Below are the code and all the weights of a small trained network. Each question names an input and a target symbol and asks about switching units off, where a switched-off unit gives its printed mean instead of its output.

import numpy as np


def w(rows, s, z=0):
    codes = np.array(rows[::2]) - 128.0
    scale = np.full(codes.shape[1], s)
    scale[-1] = z or s
    return codes * scale


def norm(h):
    return h / np.sqrt((h * h).mean(-1, keepdims=True) + 1e-5)


def f(y):
    return y / 2 * (1 + np.tanh(0.7978845608 * (y + 0.044715 * y**3)))


def softmax(a):
    e = np.exp(a - a.max(-1, keepdims=True))
    return e / e.sum(-1, keepdims=True)


def log_softmax(a):
    a = a - a.max(-1, keepdims=True)
    return a - np.log(np.exp(a).sum(-1, keepdims=True))


def net(x, mask):
    ids = ['ΛΞΦΩαβεζμσ'.index(c) for c in x.split()]
    T = len(ids)
    res = E[ids] + P[:T]
    r = norm(res)
    for j in range(2):
        rows = slice(3 * j, 3 * j + 3)
        q, k, v = (r @ M[0][rows].T for M in (Q, K, V))
        z = softmax(np.where(np.tri(T) > 0, q @ k.T / 3**0.5, -1e9)) @ v
        o = O[0][rows]
        res = res + np.where(mask[j], z, o[:, -1]) @ o[:, :-1]
    y = f(norm(res) @ A[0][:, :-1].T + A[0][:, -1])
    res = res + np.where(mask[2:6], y, B[0][:, -1]) @ B[0][:, :-1]
    return log_softmax(norm(res)[-1] @ U[:, :-1].T + U[:, -1])


Q, K, V, O, A, B = {}, {}, {}, {}, {}, {}
E = w([
[56,116,126,203,62],'Λ',
[98,70,130,87,156],'Ξ',
[225,118,93,2,225],'Φ',
[124,13,118,140,151],'Ω',
[115,30,101,98,134],'α',
[165,202,122,162,205],'β',
[150,81,222,181,101],'ε',
[153,125,159,119,136],'ζ',
[215,52,155,103,105],'μ',
[132,171,31,113,109],'σ',
],0.019)
P = w([
[186,151,180,254,161],'0',
[169,159,173,208,154],'1',
[155,146,179,186,144],'2',
[144,143,180,168,135],'3',
[142,139,178,156,134],'4',
[136,140,178,143,130],'5',
[135,141,171,128,121],'6',
[125,135,173,121,114],'7',
[120,139,173,110,114],'8',
[112,131,176,102,104],'9',
[94,127,178,77,91],'10',
[111,125,171,95,114],'11',
],0.011)
Q[0] = w([
[235,40,168,67,164],'h0',
[95,194,93,255,73],'h0',
[154,208,195,216,140],'h0',
[100,160,148,148,173],'h1',
[75,90,213,196,77],'h1',
[6,87,115,159,224],'h1',
],0.0078)
K[0] = w([
[118,143,178,82,119],'h0',
[90,159,90,180,205],'h0',
[176,117,163,177,253],'h0',
[157,211,116,115,139],'h1',
[148,151,128,61,189],'h1',
[55,126,105,98,255],'h1',
],0.0098)
V[0] = w([
[88,158,4,133,131],'h0',
[179,121,136,38,141],'h0',
[204,140,163,175,241],'h0',
[107,155,183,104,233],'h1',
[61,113,122,79,223],'h1',
[153,2,178,76,121],'h1',
],0.0067)
O[0] = w([
[104,69,159,111,255,59],'h0',
[181,188,31,148,155,130],'h0',
[56,41,107,98,102,254],'h0',
[110,101,91,66,98,132],'h1',
[158,212,168,106,133,70],'h1',
[115,91,146,152,134,169],'h1',
],0.0085,0.0045)
A[0] = w([
[142,113,251,162,129,78],'n0',
[90,122,109,188,94,252],'n1',
[75,133,73,102,165,25],'n2',
[171,132,118,98,81,197],'n3',
],0.014,0.0037)
B[0] = w([
[190,174,129,67,135,192],'n0',
[101,250,111,101,145,254],'n1',
[130,91,204,146,114,198],'n2',
[22,100,59,165,157,206],'n3',
],0.012,0.006)
U = w([
[87,254,86,178,160,163],'Λ',
[60,183,194,172,140,201],'Ξ',
[104,130,208,146,126,179],'Φ',
[126,115,197,100,146,158],'Ω',
[109,143,145,107,136,39],'α',
[143,169,97,65,190,47],'β',
[158,136,139,173,69,200],'ε',
[180,180,171,86,78,188],'ζ',
[111,165,149,114,129,4],'μ',
[119,168,142,89,112,48],'σ',
],0.011,0.0033)

Each question gives the input, a string of symbols that net reads in full, and the target symbol t.
The units are the heads (3 rows each of Q, K, V and O) and the neurons (one row each of A and B). Each row of codes is followed by its name. A weight is (code - 128) times the scale printed after its matrix; where a second scale follows, it is the last column's (O, A, B and U).
mask holds one flag per unit, heads first, then neurons. A switched-off unit (its flag False) gives its mean, the last column of its rows in O or B, instead of its output. The means were averaged over made-up inputs and are rounded, as every weight is.
A unit's drop is (log p(t) with every unit on - log p(t) with that unit switched off) / (log p(t) with every unit on - log p(t) with every unit switched off).
The circuit of an input: a set's keep is (log p(t) with only the set's units on - log p(t) with every unit switched off) / (log p(t) with every unit on - log p(t) with every unit switched off). Starting from all 6 units, units are removed one at a time, each time the one whose removal leaves the highest keep (on an exact tie, the one counted first), for as long as the keep stays at least 0.8.
units of the circuit, in order: the units of the circuit, biggest drop first
most important unit: the unit with the biggest drop
k most important neurons: the k neurons with the biggest drops, biggest first
which heads matter: for each layer, one digit per head in row order, 1 if its drop is at least 0.15 and else 0, layers parted by /
drop of u: that unit's drop, to one decimal
input β σ β β Ω α β Ω Ξ μ, target ε: most important unit	h0
input α β μ σ α Ω, target β: units of the circuit, in order	(n2; n1; h0; n3)
input σ σ Λ β σ σ β, target Ξ: units of the circuit, in order	(h0; n1)
input Ω μ ζ σ σ, target Ξ: units of the circuit, in order	(n2; h0)
input Ω ζ Λ α Λ Ω, target ζ: 3 most important neurons	(n0; n3; n2)
input Ξ Ξ μ Ξ μ Φ β σ σ, target Ξ: 3 most important neurons	(n2; n0; n1)
input α Ξ Φ Ω α σ ε ζ σ Λ, target Λ: which heads matter	00
input ε ζ β Ξ β Ξ σ Φ ε Ω σ β, target Φ: units of the circuit, in order	(h0; n2; n1; h1)
input σ Λ Ω μ Ω β Ω μ α, target Λ: units of the circuit, in order	(h0; n3)
input Ξ Λ Ξ, target ζ: 2 most important neurons	(n0; n3)
input Ξ σ α Ω σ σ ε β σ σ ζ, target Λ: 2 most important neurons	(n3; n2)
input β Ω α ζ Ξ Ω Φ μ Ω, target Λ: units of the circuit, in order	(h0; n1)
input Ξ σ σ σ Ω β σ β σ β σ, target Ω: 3 most important neurons	(n2; n1; n3)
input Ω μ σ μ Ξ, target Λ: 2 most important neurons	(n2; n3)
input σ β σ μ Ω, target Λ: most important neuron	(n1)
input μ σ σ μ σ σ Ξ ζ, target Λ: drop of n3	0.1
input Λ σ σ Λ α σ ε ε σ μ, target ε: drop of h1	0.1
input μ β σ α Ξ σ α σ β Ξ α σ, target Ω: drop of n3	0.2
